Look-ups in named tables: a row name and a column name give one cell, copied from the table.

Sakoluf =
|  | Gotib | Kodug | Botab | Sori | Ren | Der | Bef | Bip |
|---|---|---|---|---|---|---|---|---|
| Samu | 25 | 30 | 46 | 24 | 24 | 29 | 45 | 35 |
| Dumupus | 25 | 60 | 25 | 46 | 24 | 24 | 28 | 27 |
| Bekalon | 23 | 25 | 23 | 23 | 23 | 25 | 89 | 26 |
| Puz | 24 | 24 | 28 | 23 | 24 | 67 | 42 | 26 |

Botab of Puz: 28
Bef of Puz: 42
Der of Puz: 67
Botab of Dumupus: 25
Bip of Puz: 26
Der of Bekalon: 25
Ren of Samu: 24
Kodug of Puz: 24
Ren of Bekalon: 23
Der of Dumupus: 24
Gotib of Samu: 25
Botab of Samu: 46
Bef of Bekalon: 89
Ren of Puz: 24
Kodug of Bekalon: 25
Sori of Dumupus: 46
Der of Samu: 29
Sori of Puz: 23

Famevil:
,Banabal,Tesol,Nukapov
Filaso,145,202,132
Suri,54,28,168
Refe,190,96,115
Dinug,183,119,210
Pemedom,95,141,35
Luvire,22,171,85
Fab,154,148,101
Luzolev,187,183,143
Mokasa,60,137,158
Nako,218,130,138
Bet,142,140,78

Nukapov of Refe is 115
Tesol of Luzolev is 183
Banabal of Filaso is 145
Banabal of Refe is 190
Nukapov of Suri is 168
Nukapov of Fab is 101
Tesol of Dinug is 119
Banabal of Dinug is 183
Nukapov of Bet is 78
Banabal of Mokasa is 60
Tesol of Bet is 140
Nukapov of Dinug is 210
Tesol of Refe is 96
Banabal of Fab is 154
Tesol of Fab is 148
Tesol of Luvire is 171
Banabal of Pemedom is 95
Banabal of Bet is 142
Tesol of Pemedom is 141
Which row has the largest Tesol? Filaso

Ginofaf =
|  | Kefov | Zazoke | Gul | Zel | Zubad | Tofa | Tef | Kuvuful | Fab | Rigepo |
|---|---|---|---|---|---|---|---|---|---|---|
| Lonun | -541 | 178 | -254 | 376 | 254 | -536 | 264 | 126 | 191 | 48 |
| Kipe | -369 | 125 | 166 | 303 | 49 | -594 | 460 | 200 | 240 | -86 |
| Tivozug | 201 | -130 | 492 | -166 | -297 | -66 | 145 | 38 | -8 | -183 |
| Gobesul | -545 | 191 | -312 | 362 | 265 | -496 | 241 | 103 | 181 | 39 |
| Ramog | 17 | 252 | -692 | -217 | -97 | 145 | 187 | -184 | -27 | -417 |
| Timusil | 165 | -52 | -446 | -316 | -97 | 388 | -312 | -259 | -230 | -118 |
| Boz | 261 | -216 | -291 | -372 | -117 | 506 | -566 | -290 | -324 | 26 |
| Belitiv | -244 | -102 | -416 | 70 | 227 | 45 | -448 | -134 | -158 | 258 |
| Rinabi | -521 | -10 | -292 | 343 | 361 | -335 | -191 | 21 | 23 | 319 |
| Finu | 23 | -235 | -350 | -173 | 96 | 349 | -668 | -251 | -303 | 241 |
| Tal | 216 | 84 | -317 | -335 | -244 | 243 | 77 | -174 | -95 | -381 |
| Romo | -418 | -103 | 20 | 317 | 255 | -356 | -168 | 75 | 23 | 318 |
| Ridupop | -258 | 232 | -340 | 100 | 40 | -275 | 342 | 23 | 131 | -228 |
| Gedilo | -21 | 84 | 393 | 20 | -233 | -382 | 532 | 158 | 182 | -322 |

Kuvuful of Ramog = -184
Tef of Gedilo = 532
Kefov of Lonun = -541
Kuvuful of Gobesul = 103
Fab of Lonun = 191
Tofa of Kipe = -594
Tofa of Ridupop = -275
Zubad of Gedilo = -233
Tef of Romo = -168
Zubad of Romo = 255
Fab of Belitiv = -158
Zel of Belitiv = 70
Rigepo of Tal = -381
Fab of Boz = -324
Row with the largest Rigepo: Rinabi

